Below is a small trained network, with its code and all its weights. Each question gives an input and a class and asks what happens when units are switched off, that is, made to give their printed mean instead of their output.

import numpy as np


def w(rows, s, z=0):
    codes = np.array(rows[::2]) - 128.0
    scale = np.full(codes.shape[1], s)
    scale[-1] = z or s
    return codes * scale


def f(y):
    return y / 2 * (1 + np.tanh(0.7978845608 * (y + 0.044715 * y**3)))


def log_softmax(a):
    a = a - a.max(-1, keepdims=True)
    return a - np.log(np.exp(a).sum(-1, keepdims=True))


def net(x, mask):
    res = np.array(x, float).reshape(1, 5) / 4 @ E
    y = f(res @ A[0][:, :-1].T + A[0][:, -1])
    res = res + np.where(mask, y, B[0][:, -1]) @ B[0][:, :-1]
    return log_softmax(res[-1] @ U[:, :-1].T + U[:, -1])


A, B = {}, {}
E = w([
[24,149,56,194,169],'x0',
[100,171,202,36,247],'x1',
[225,163,105,221,215],'x2',
[97,213,236,217,94],'x3',
[152,253,76,58,93],'x4',
],0.0063)
A[0] = w([
[198,105,174,88,106,20],'n0',
[185,147,115,161,181,81],'n1',
[2,164,57,172,188,2],'n2',
[190,111,165,97,112,64],'n3',
[44,114,149,76,92,88],'n4',
[77,150,159,92,212,108],'n5',
[117,166,177,167,100,92],'n6',
[118,79,60,93,166,82],'n7',
[97,47,164,156,154,74],'n8',
[143,103,46,87,147,69],'n9',
[171,141,195,130,99,92],'n10',
[140,125,110,151,90,97],'n11',
[112,132,145,107,156,74],'n12',
[171,142,108,157,164,82],'n13',
[114,210,72,115,99,87],'n14',
[67,122,125,102,102,106],'n15',
[81,104,129,100,75,93],'n16',
[136,121,113,144,100,116],'n17',
[177,80,92,82,151,101],'n18',
[104,125,60,189,66,76],'n19',
[83,198,188,184,107,65],'n20',
[169,137,115,153,162,86],'n21',
[118,148,148,98,181,102],'n22',
[122,54,160,163,141,49],'n23',
[172,193,119,83,93,71],'n24',
[126,151,147,151,110,69],'n25',
[112,153,150,99,180,121],'n26',
[80,118,137,95,92,78],'n27',
[145,137,175,78,168,90],'n28',
[165,152,98,179,188,106],'n29',
[103,183,77,119,128,65],'n30',
[137,122,103,156,84,114],'n31',
[99,115,135,109,107,59],'n32',
[198,103,120,146,41,101],'n33',
[136,141,95,111,127,68],'n34',
[119,135,144,111,156,87],'n35',
],0.017,0.006)
B[0] = w([
[121,70,143,51,126,183],'n0',
[183,134,134,140,66,219],'n1',
[115,29,151,3,139,254],'n2',
[124,77,144,66,127,180],'n3',
[180,139,133,143,54,222],'n4',
[121,147,38,142,162,248],'n5',
[64,159,154,150,114,201],'n6',
[50,156,160,145,114,211],'n7',
[171,140,182,173,214,211],'n8',
[52,162,152,149,116,211],'n9',
[81,101,155,83,107,196],'n10',
[118,130,92,137,143,155],'n11',
[133,125,104,141,141,147],'n12',
[160,131,135,138,79,188],'n13',
[171,136,172,175,194,225],'n14',
[161,125,133,129,80,181],'n15',
[167,139,131,146,71,190],'n16',
[127,140,104,126,142,146],'n17',
[59,149,157,135,109,208],'n18',
[123,129,34,117,159,223],'n19',
[32,164,159,146,104,245],'n20',
[160,134,135,136,89,179],'n21',
[127,143,74,144,147,197],'n22',
[171,144,176,159,198,186],'n23',
[173,117,187,159,197,217],'n24',
[107,142,136,137,133,143],'n25',
[126,142,70,151,147,207],'n26',
[159,137,135,135,80,175],'n27',
[136,116,68,119,153,211],'n28',
[176,135,138,135,44,239],'n29',
[152,109,173,126,170,181],'n30',
[122,141,79,133,147,172],'n31',
[146,134,136,135,109,139],'n32',
[131,116,45,111,151,207],'n33',
[121,142,147,139,146,140],'n34',
[128,130,105,138,144,147],'n35',
],0.048,0.0082)
U = w([
[155,182,43,139,119,192],'0',
[55,217,193,150,68,84],'1',
[234,179,154,148,1,95],'2',
[148,87,169,44,107,244],'3',
[212,172,215,186,186,3],'4',
],0.008,0.0035)

Each question gives the input, the list of numbers given to net, and the class t.
The units are the neurons (one row each of A and B). Each row of codes is followed by its name. A weight is (code - 128) times the scale printed after its matrix; where a second scale follows, it is the last column's (A, B and U).
mask holds one flag per neuron, in row order. A switched-off neuron (its flag False) gives its mean, the last column of its row in B, instead of its output. The means were averaged over made-up inputs and are rounded, as every weight is.
A unit's drop is (log p(t) with every unit on - log p(t) with that unit switched off) / (log p(t) with every unit on - log p(t) with every unit switched off).
The circuit of an input: a set's keep is (log p(t) with only the set's units on - log p(t) with every unit switched off) / (log p(t) with every unit on - log p(t) with every unit switched off). Starting from the 12 units with the biggest drops (on a tie, the unit counted first), units are removed one at a time, each time the one whose removal leaves the highest keep (on an exact tie, the one counted first), for as long as the keep stays at least 0.8.
circuit, biggest first: the units of the circuit, biggest drop first
k most important neurons: the k neurons with the biggest drops, biggest first
drop of u: that unit's drop, to one decimal
input [-5,-1,8,8,1], class 1: 2 most important neurons -> [n20, n6]
input [-5,1,-1,1,-5], class 3: most important neuron -> [n14]
input [-8,6,-7,2,8], class 3: 4 most important neurons -> [n0, n3, n10, n8]
input [-5,3,-4,-1,-6], class 4: 3 most important neurons -> [n8, n2, n23]
input [-8,-6,-4,4,-5], class 3: 2 most important neurons -> [n0, n10]
input [6,-4,-6,-2,5], class 2: 3 most important neurons -> [n4, n16, n15]
input [8,-4,-8,-8,-7], class 1: 4 most important neurons -> [n7, n9, n29, n1]
input [-7,-7,-3,1,6], class 0: 3 most important neurons -> [n33, n2, n31]
input [7,-6,-7,-3,8], class 4: 3 most important neurons -> [n14, n30, n29]
input [8,8,0,7,-8], class 0: 4 most important neurons -> [n5, n26, n22, n10]
input [-6,6,0,-4,-4], class 0: 3 most important neurons -> [n2, n5, n28]
input [1,4,-4,3,5], class 4: 2 most important neurons -> [n14, n24]
input [-7,-3,3,-6,-3], class 3: 3 most important neurons -> [n0, n3, n20]
input [8,5,0,5,5], class 3: circuit, biggest first -> [n2]
input [-4,6,-7,6,8], class 4: 3 most important neurons -> [n24, n14, n29]
input [-2,-2,-1,-6,7], class 4: drop of n10 -> 0.2
input [3,1,7,4,-3], class 2: drop of n12 -> 0.0
input [-5,8,0,2,-7], class 0: drop of n5 -> 0.5
input [-1,-4,5,4,-7], class 4: drop of n23 -> 1.3
input [-4,-5,2,-4,6], class 4: circuit, biggest first -> [n24]
